Below is a small trained network, with its code and all its weights. Each question gives an input and a class and asks what happens when units are switched off, that is, made to give their printed mean instead of their output.

import numpy as np


def w(rows, s, z=0):
    codes = np.array(rows[::2]) - 128.0
    scale = np.full(codes.shape[1], s)
    scale[-1] = z or s
    return codes * scale


def f(y):
    return y / 2 * (1 + np.tanh(0.7978845608 * (y + 0.044715 * y**3)))


def log_softmax(a):
    a = a - a.max(-1, keepdims=True)
    return a - np.log(np.exp(a).sum(-1, keepdims=True))


def net(x, mask):
    res = np.array(x, float).reshape(1, 3) / 4 @ E
    y = f(res @ A[0][:, :-1].T + A[0][:, -1])
    res = res + np.where(mask, y, B[0][:, -1]) @ B[0][:, :-1]
    return log_softmax(res[-1] @ U[:, :-1].T + U[:, -1])


A, B = {}, {}
E = w([
[205,102,98,203],'x0',
[150,227,194,151],'x1',
[252,65,193,63],'x2',
],0.012)
A[0] = w([
[86,148,72,119,226],'N0',
[113,101,90,119,163],'N1',
[95,171,97,111,200],'N2',
[116,107,134,124,98],'N3',
[156,199,176,170,179],'N4',
[45,180,127,155,140],'N5',
[184,185,190,117,245],'N6',
[91,102,132,123,176],'N7',
[176,84,116,99,202],'N8',
[161,84,44,219,206],'N9',
[120,43,78,42,162],'N10',
[104,58,81,59,247],'N11',
[140,88,241,75,195],'N12',
[80,189,124,139,212],'N13',
[80,50,67,119,226],'N14',
[3,133,126,107,158],'N15',
[223,121,169,152,253],'N16',
],0.013,0.0039)
B[0] = w([
[136,147,72,96,212],'N0',
[44,92,91,130,164],'N1',
[145,154,102,68,195],'N2',
[66,118,123,141,128],'N3',
[171,128,166,128,217],'N4',
[149,105,100,105,248],'N5',
[166,131,222,74,237],'N6',
[60,127,90,111,157],'N7',
[107,144,153,144,210],'N8',
[87,178,17,254,254],'N9',
[79,133,138,150,229],'N10',
[52,189,101,123,227],'N11',
[114,144,237,141,250],'N12',
[254,160,114,82,230],'N13',
[110,146,68,144,230],'N14',
[194,139,47,67,251],'N15',
[183,149,160,113,251],'N16',
],0.0093,0.011)
U = w([
[104,69,165,142,1],'0',
[80,40,92,141,84],'1',
[77,130,143,94,86],'2',
[194,102,89,74,122],'3',
[207,135,171,172,108],'4',
[117,148,115,236,215],'5',
[150,95,250,21,184],'6',
],0.013,0.0038)

Each question gives the input, the list of numbers given to net, and the class t.
The units are the neurons (one row each of A and B). Each row of codes is followed by its name. A weight is (code - 128) times the scale printed after its matrix; where a second scale follows, it is the last column's (A, B and U).
mask holds one flag per neuron, in row order. A switched-off neuron (its flag False) gives its mean, the last column of its row in B, instead of its output. The means were averaged over made-up inputs and are rounded, as every weight is.
A unit's drop is (log p(t) with every unit on - log p(t) with that unit switched off) / (log p(t) with every unit on - log p(t) with every unit switched off).
The circuit of an input: a set's keep is (log p(t) with only the set's units on - log p(t) with every unit switched off) / (log p(t) with every unit on - log p(t) with every unit switched off). Starting from the 12 units with the biggest drops (on a tie, the unit counted first), units are removed one at a time, each time the one whose removal leaves the highest keep (on an exact tie, the one counted first), for as long as the keep stays at least 0.8.
circuit, biggest first: the units of the circuit, biggest drop first
most important unit: the unit with the biggest drop
k most important neurons: the k neurons with the biggest drops, biggest first
drop of u: that unit's drop, to one decimal
input [-1,5,-2], class 6: circuit, biggest first -> (N9)
input [-1,-1,1], class 2: 3 most important neurons -> (N9 N6 N13)
input [0,-4,-2], class 1: circuit, biggest first -> (N12 N16 N13)
input [-3,-6,4], class 2: 2 most important neurons -> (N9 N11)
input [-4,1,0], class 6: 2 most important neurons -> (N9 N14)
input [-1,-8,4], class 1: circuit, biggest first -> (N1 N13)
input [-8,7,-2], class 6: 4 most important neurons -> (N9 N6 N14 N4)
input [5,6,-5], class 4: circuit, biggest first -> (N13 N4)
input [-6,-7,8], class 2: 2 most important neurons -> (N11 N10)
input [0,-8,-3], class 1: 2 most important neurons -> (N1 N12)
input [3,7,-7], class 3: drop of N6 -> 0.0
input [8,-2,6], class 5: drop of N8 -> 0.1
input [-3,-5,-6], class 3: drop of N15 -> 0.5
input [7,6,6], class 6: most important unit -> N6
input [4,-4,8], class 6: drop of N12 -> 0.7
